Below are the code and all the weights of a small trained network. Each question names an input and a class and asks about switching units off, where a switched-off unit gives its printed mean instead of its output.

import numpy as np


def w(rows, s, z=0):
    codes = np.array(rows[::2]) - 128.0
    scale = np.full(codes.shape[1], s)
    scale[-1] = z or s
    return codes * scale


def f(y):
    return y / 2 * (1 + np.tanh(0.7978845608 * (y + 0.044715 * y**3)))


def log_softmax(a):
    a = a - a.max(-1, keepdims=True)
    return a - np.log(np.exp(a).sum(-1, keepdims=True))


def net(x, mask):
    res = np.array(x, float).reshape(1, 2) / 4 @ E
    y = f(res @ A[0][:, :-1].T + A[0][:, -1])
    res = res + np.where(mask, y, B[0][:, -1]) @ B[0][:, :-1]
    return log_softmax(res[-1] @ U[:, :-1].T + U[:, -1])


A, B = {}, {}
E = w([
[98,35,154,55,161,113,115,174],'x0',
[190,54,139,95,58,133,248,38],'x1',
],0.016)
A[0] = w([
[144,188,126,251,119,148,73,107,115],'N1',
[96,92,104,49,207,104,97,160,101],'N2',
[79,124,172,35,144,57,143,183,107],'N3',
[105,43,254,130,222,138,90,169,160],'N4',
[71,129,56,152,180,138,24,104,93],'N5',
[109,178,104,158,220,106,48,221,124],'N6',
[32,177,135,102,120,171,141,153,247],'N7',
],0.0092,0.015)
B[0] = w([
[171,169,190,194,35,94,83,50,199],'N1',
[111,153,159,152,18,88,67,52,190],'N2',
[177,163,165,156,92,103,120,76,183],'N3',
[195,166,143,138,114,191,104,117,228],'N4',
[64,101,178,102,75,90,181,95,190],'N5',
[110,115,99,73,53,152,207,127,254],'N6',
[247,102,30,194,186,236,153,183,231],'N7',
],0.015,0.016)
U = w([
[114,74,148,37,69,140,252,96,122],'0',
[165,171,184,158,78,133,21,70,122],'1',
[180,94,47,158,173,191,142,192,255],'2',
[89,71,173,155,147,103,117,160,61],'3',
[112,108,161,103,160,68,108,117,56],'4',
[118,104,159,106,158,64,126,147,60],'5',
[77,93,149,117,143,114,74,104,54],'6',
[98,109,154,81,147,57,88,116,56],'7',
],0.016,0.0072)

Each question gives the input, the list of numbers given to net, and the class t.
The units are the neurons (one row each of A and B). Each row of codes is followed by its name. A weight is (code - 128) times the scale printed after its matrix; where a second scale follows, it is the last column's (A, B and U).
mask holds one flag per neuron, in row order. A switched-off neuron (its flag False) gives its mean, the last column of its row in B, instead of its output. The means were averaged over made-up inputs and are rounded, as every weight is.
A unit's drop is (log p(t) with every unit on - log p(t) with that unit switched off) / (log p(t) with every unit on - log p(t) with every unit switched off).
The circuit of an input: a set's keep is (log p(t) with only the set's units on - log p(t) with every unit switched off) / (log p(t) with every unit on - log p(t) with every unit switched off). Starting from all 7 units, units are removed one at a time, each time the one whose removal leaves the highest keep (on an exact tie, the one counted first), for as long as the keep stays at least 0.8.
circuit, biggest first: the units of the circuit, biggest drop first
k most important neurons: the k neurons with the biggest drops, biggest first
drop when u is switched off: that unit's drop, to one decimal
input [6,5], class 1: circuit, biggest first	(N6)
input [3,-4], class 0: 4 most important neurons	(N6, N5, N1, N2)
input [5,4], class 1: 2 most important neurons	(N6, N7)
input [-3,1], class 2: 2 most important neurons	(N2, N3)
input [-3,2], class 2: 2 most important neurons	(N2, N6)
input [4,-6], class 0: 2 most important neurons	(N6, N5)
input [4,0], class 1: 3 most important neurons	(N2, N6, N3)
input [4,2], class 1: 2 most important neurons	(N6, N7)
input [1,3], class 2: 4 most important neurons	(N6, N5, N2, N1)
input [3,3], class 2: 3 most important neurons	(N6, N1, N5)
input [3,-2], class 2: 2 most important neurons	(N1, N7)
input [4,3], class 1: 3 most important neurons	(N6, N7, N5)
input [-3,-7], class 0: drop when N6 is switched off	0.9
input [-1,2], class 2: drop when N6 is switched off	0.3
input [4,1], class 1: drop when N7 is switched off	0.0
input [5,2], class 1: drop when N6 is switched off	0.1
input [2,1], class 2: most important neuron	(N1)
